Each row is followed by its class.
[ 38.6  10.8   2.6   6.9  13.5  -2.7  -1.0  34.9  -4.9 -10.2  14.7 -13.8
  -3.7 -30.8  29.9  21.5   1.4  51.7  -1.0  -4.1  14.9  -0.9]	M
[  7.3  -7.8   5.8   4.4  -8.6 -12.3  -1.2  31.2  -1.9 -16.0  10.9   2.9
  -2.2   8.5  33.7   2.4  -2.8  32.8   3.8  -6.4 -13.1   1.3]	Y
[ 25.5   1.7  11.9  -5.8   9.9  -6.5   5.7   6.0   0.6   1.8   6.2 -11.6
  -0.7 -30.8  16.7  10.3   0.2   8.4   6.6   9.8  34.5   1.6]	M
[ 24.8  -3.5  -3.5   4.2 -27.7  -6.0   2.3   9.6   7.3 -10.6   0.7  -3.9
   2.0  -5.9  14.8  12.4  22.1  -4.0   2.9   0.8  23.4  -0.9]	Y
[ -3.3  -0.2   2.7  -2.3   6.0  -3.5   0.0   8.3 -10.3  -0.2  -2.3 -13.2
  -6.6 -16.0  21.4  -0.6  -9.8   3.1   1.5  -4.0  -6.1  -6.9]	M
[ 18.0   0.9  -4.7  -3.6  19.9   0.3   4.6 -12.3  -3.4   1.7 -17.5  -1.7
   9.4  -8.8  -2.8  12.4  -8.0  25.8   7.6   5.1   5.8   7.1]	M
[  6.1 -16.9   9.5   6.8 -29.1 -14.3  -1.4  23.6   1.9 -13.4   7.0   0.9
  -3.3 -11.5  46.5  -6.1   0.9 -13.3   2.1  -6.2 -11.4   2.5]	Y
[  2.1   2.3   3.3  -5.0  25.8  -4.9  10.0  26.5  -8.9   1.9  11.7 -11.4
 -11.8  -5.0  12.0  -2.7 -22.1  38.7   5.6   5.6  10.0   4.9]	M
[ 10.8  -9.6   3.8   7.1 -10.7  -9.4  -2.8  22.5  -2.6  -3.1   5.7  -2.3
  -6.1 -15.1  42.0  -0.9   0.6   0.9   3.6  -2.9 -31.2  -4.9]	Y
[ 10.0 -16.5   9.9   4.7 -28.3  -6.2  -4.3   5.6   8.2 -15.3  13.7  -2.3
  -5.0  -7.5  21.1 -11.1   7.0  -5.3  -2.9  -5.2  -2.9   1.8]	Y
[ 17.5  22.9   7.8  -8.4  42.7  -1.4  -4.1  27.9  -7.4   0.2  22.4 -14.3
   2.5 -25.9  12.1  33.0 -26.7  80.7 -10.6   3.8  16.4  -1.5]	M
